Below is a small trained network, with its code and all its weights. Each question gives an input and a class and asks what happens when units are switched off, that is, made to give their printed mean instead of their output.

import numpy as np


def w(rows, s, z=0):
    codes = np.array(rows[::2]) - 128.0
    scale = np.full(codes.shape[1], s)
    scale[-1] = z or s
    return codes * scale


def norm(h):
    return h / np.sqrt((h * h).mean(-1, keepdims=True) + 1e-5)


def f(y):
    return np.maximum(y, 0)


def log_softmax(a):
    a = a - a.max(-1, keepdims=True)
    return a - np.log(np.exp(a).sum(-1, keepdims=True))


def net(x, mask):
    res = np.array(x, float).reshape(1, 4) / 4 @ E
    u = 0
    for l in range(3):
        y = f(norm(res) @ A[l][:, :-1].T + A[l][:, -1])
        res = res + np.where(mask[u : u + 12], y, B[l][:, -1]) @ B[l][:, :-1]
        u += 12
    return log_softmax(norm(res)[-1] @ U[:, :-1].T + U[:, -1])


A, B = {}, {}
E = w([
[152,111,236,221,128,89],'x0',
[103,29,127,120,27,69],'x1',
[100,98,122,221,144,191],'x2',
[108,43,73,179,252,96],'x3',
],0.00043)
A[0] = w([
[143,88,7,51,144,151,85],'L0N0',
[196,109,164,118,170,18,120],'L0N1',
[175,136,120,83,121,103,82],'L0N2',
[70,116,103,170,89,183,1],'L0N3',
[168,192,103,57,112,167,86],'L0N4',
[94,91,98,104,205,124,74],'L0N5',
[103,92,100,219,189,156,67],'L0N6',
[108,129,128,127,131,135,55],'L0N7',
[157,136,130,113,130,139,73],'L0N8',
[184,125,159,180,127,118,83],'L0N9',
[119,146,136,110,97,125,12],'L0N10',
[82,146,88,153,92,198,98],'L0N11',
],0.0013,0.00066)
B[0] = w([
[25,111,211,109,179,75,254],'L0N0',
[91,115,126,173,99,247,212],'L0N1',
[101,137,122,89,115,148,159],'L0N2',
[217,122,144,89,134,204,147],'L0N3',
[50,116,216,90,119,104,208],'L0N4',
[184,83,82,154,91,106,205],'L0N5',
[169,149,166,32,97,107,237],'L0N6',
[153,122,136,116,131,138,128],'L0N7',
[99,127,126,118,129,123,132],'L0N8',
[67,103,157,115,152,90,177],'L0N9',
[132,93,100,169,136,123,133],'L0N10',
[185,100,160,158,130,197,178],'L0N11',
],0.0013,0.00075)
A[1] = w([
[47,84,154,128,23,138,177],'L1N0',
[97,135,23,106,235,172,101],'L1N1',
[184,138,206,225,103,114,113],'L1N2',
[242,236,191,169,151,121,120],'L1N3',
[182,129,135,101,71,56,2],'L1N4',
[104,166,68,110,232,125,64],'L1N5',
[109,153,158,70,87,95,81],'L1N6',
[29,70,139,115,152,131,192],'L1N7',
[133,120,111,221,190,154,71],'L1N8',
[200,157,167,170,205,7,46],'L1N9',
[152,222,52,56,109,122,149],'L1N10',
[153,237,65,54,60,229,95],'L1N11',
],0.0013,0.00066)
B[1] = w([
[189,131,41,125,136,124,247],'L1N0',
[199,124,97,177,50,146,218],'L1N1',
[54,116,126,87,169,120,218],'L1N2',
[88,114,62,95,160,116,202],'L1N3',
[142,144,112,149,94,210,148],'L1N4',
[192,131,81,168,73,169,188],'L1N5',
[154,177,121,100,118,119,175],'L1N6',
[167,159,122,96,176,117,230],'L1N7',
[162,210,140,21,116,126,183],'L1N8',
[105,135,128,165,133,248,168],'L1N9',
[97,139,213,122,171,87,182],'L1N10',
[93,68,157,156,151,47,195],'L1N11',
],0.0018,0.0011)
A[2] = w([
[91,127,206,145,65,77,121],'L2N0',
[93,145,100,63,35,133,160],'L2N1',
[168,239,163,152,120,173,160],'L2N2',
[51,178,142,161,145,170,31],'L2N3',
[153,83,95,123,171,36,21],'L2N4',
[114,116,183,153,139,201,97],'L2N5',
[197,107,161,99,82,160,85],'L2N6',
[98,151,116,160,219,191,145],'L2N7',
[154,142,111,116,8,132,21],'L2N8',
[152,71,111,232,94,181,254],'L2N9',
[123,82,125,153,89,46,155],'L2N10',
[179,111,53,100,42,93,152],'L2N11',
],0.0017,0.00082)
B[2] = w([
[160,98,22,145,123,122,194],'L2N0',
[192,210,202,152,158,115,223],'L2N1',
[116,41,92,113,184,94,211],'L2N2',
[115,29,225,207,206,145,161],'L2N3',
[37,112,118,200,35,86,176],'L2N4',
[22,90,151,139,99,133,169],'L2N5',
[112,140,118,180,69,173,157],'L2N6',
[149,89,179,160,58,168,237],'L2N7',
[230,159,215,240,101,162,173],'L2N8',
[127,191,82,4,129,116,252],'L2N9',
[95,137,65,172,115,101,207],'L2N10',
[128,128,198,202,171,138,242],'L2N11',
],0.0016,0.0012)
U = w([
[80,182,111,138,98,135,3],'0',
[70,140,109,71,47,188,80],'1',
[231,203,194,223,15,94,140],'2',
[110,234,187,2,168,38,141],'3',
[44,51,237,184,208,194,144],'4',
[52,40,27,180,94,20,144],'5',
[236,132,31,110,183,217,141],'6',
],0.008,0.011)

Each question gives the input, the list of numbers given to net, and the class t.
The units are the neurons (one row each of A and B). Each row of codes is followed by its name. A weight is (code - 128) times the scale printed after its matrix; where a second scale follows, it is the last column's (A, B and U).
mask holds one flag per neuron, layer by layer. A switched-off neuron (its flag False) gives its mean, the last column of its row in B, instead of its output. The means were averaged over made-up inputs and are rounded, as every weight is.
A unit's drop is (log p(t) with every unit on - log p(t) with that unit switched off) / (log p(t) with every unit on - log p(t) with every unit switched off).
The circuit of an input: a set's keep is (log p(t) with only the set's units on - log p(t) with every unit switched off) / (log p(t) with every unit on - log p(t) with every unit switched off). Starting from the 12 units with the biggest drops (on a tie, the unit counted first), units are removed one at a time, each time the one whose removal leaves the highest keep (on an exact tie, the one counted first), for as long as the keep stays at least 0.8.
circuit, biggest first: the units of the circuit, biggest drop first
most important unit: the unit with the biggest drop
top k neurons: the k neurons with the biggest drops, biggest first
top k neurons in layer l: the k neurons of layer l with the biggest drops, biggest first
drop of u: that unit's drop, to one decimal
input [-2,5,-6,-7], class 2: circuit, biggest first	L2N8, L2N9
input [-8,2,0,0], class 3: circuit, biggest first	L0N0, L2N1
input [-6,7,-1,-3], class 2: circuit, biggest first	L2N8, L2N1
input [-5,1,4,-4], class 3: circuit, biggest first	L2N7, L2N1
input [2,4,7,-4], class 1: circuit, biggest first	L2N9
input [-1,3,-6,0], class 2: top 2 neurons in layer 1	L1N2, L1N3
input [-7,2,-1,-6], class 3: top 2 neurons in layer 1	L1N1, L1N10
input [-5,6,1,-1], class 2: top 3 neurons in layer 2	L2N1, L2N11, L2N9
input [2,-5,2,3], class 6: top 2 neurons in layer 1	L1N5, L1N1
input [-7,5,-3,-3], class 3: top 2 neurons	L1N1, L0N0
input [0,1,-3,0], class 2: top 4 neurons in layer 1	L1N2, L1N0, L1N3, L1N8
input [-7,3,1,-8], class 2: top 2 neurons in layer 2	L2N8, L2N9
input [-8,-3,2,-2], class 3: top 3 neurons	L0N4, L1N9, L0N1
input [2,-1,-5,8], class 6: top neuron in layer 1	L1N9
input [7,-4,-3,-6], class 4: top 3 neurons in layer 2	L2N9, L2N3, L2N2
input [-7,5,2,-2], class 3: top 2 neurons	L0N0, L1N1
input [5,-7,0,-7], class 4: top 2 neurons in layer 2	L2N3, L2N9
input [-7,5,6,1], class 6: top 2 neurons in layer 0	L0N3, L0N11
input [-4,-2,8,-1], class 1: top 2 neurons in layer 1	L1N0, L1N11
input [-4,7,-5,-3], class 2: top neuron	L2N8
input [0,-2,8,-4], class 4: top 2 neurons	L2N3, L1N1
input [-6,2,0,-5], class 3: top 2 neurons	L1N1, L1N10
input [1,2,7,-1], class 1: drop of L2N9	0.2
input [-6,7,-6,-6], class 2: drop of L1N2	0.2
input [-6,-8,8,-6], class 4: drop of L1N11	0.1
input [7,5,7,4], class 5: drop of L2N9	0.2
input [3,-1,-1,8], class 6: most important unit	L1N9
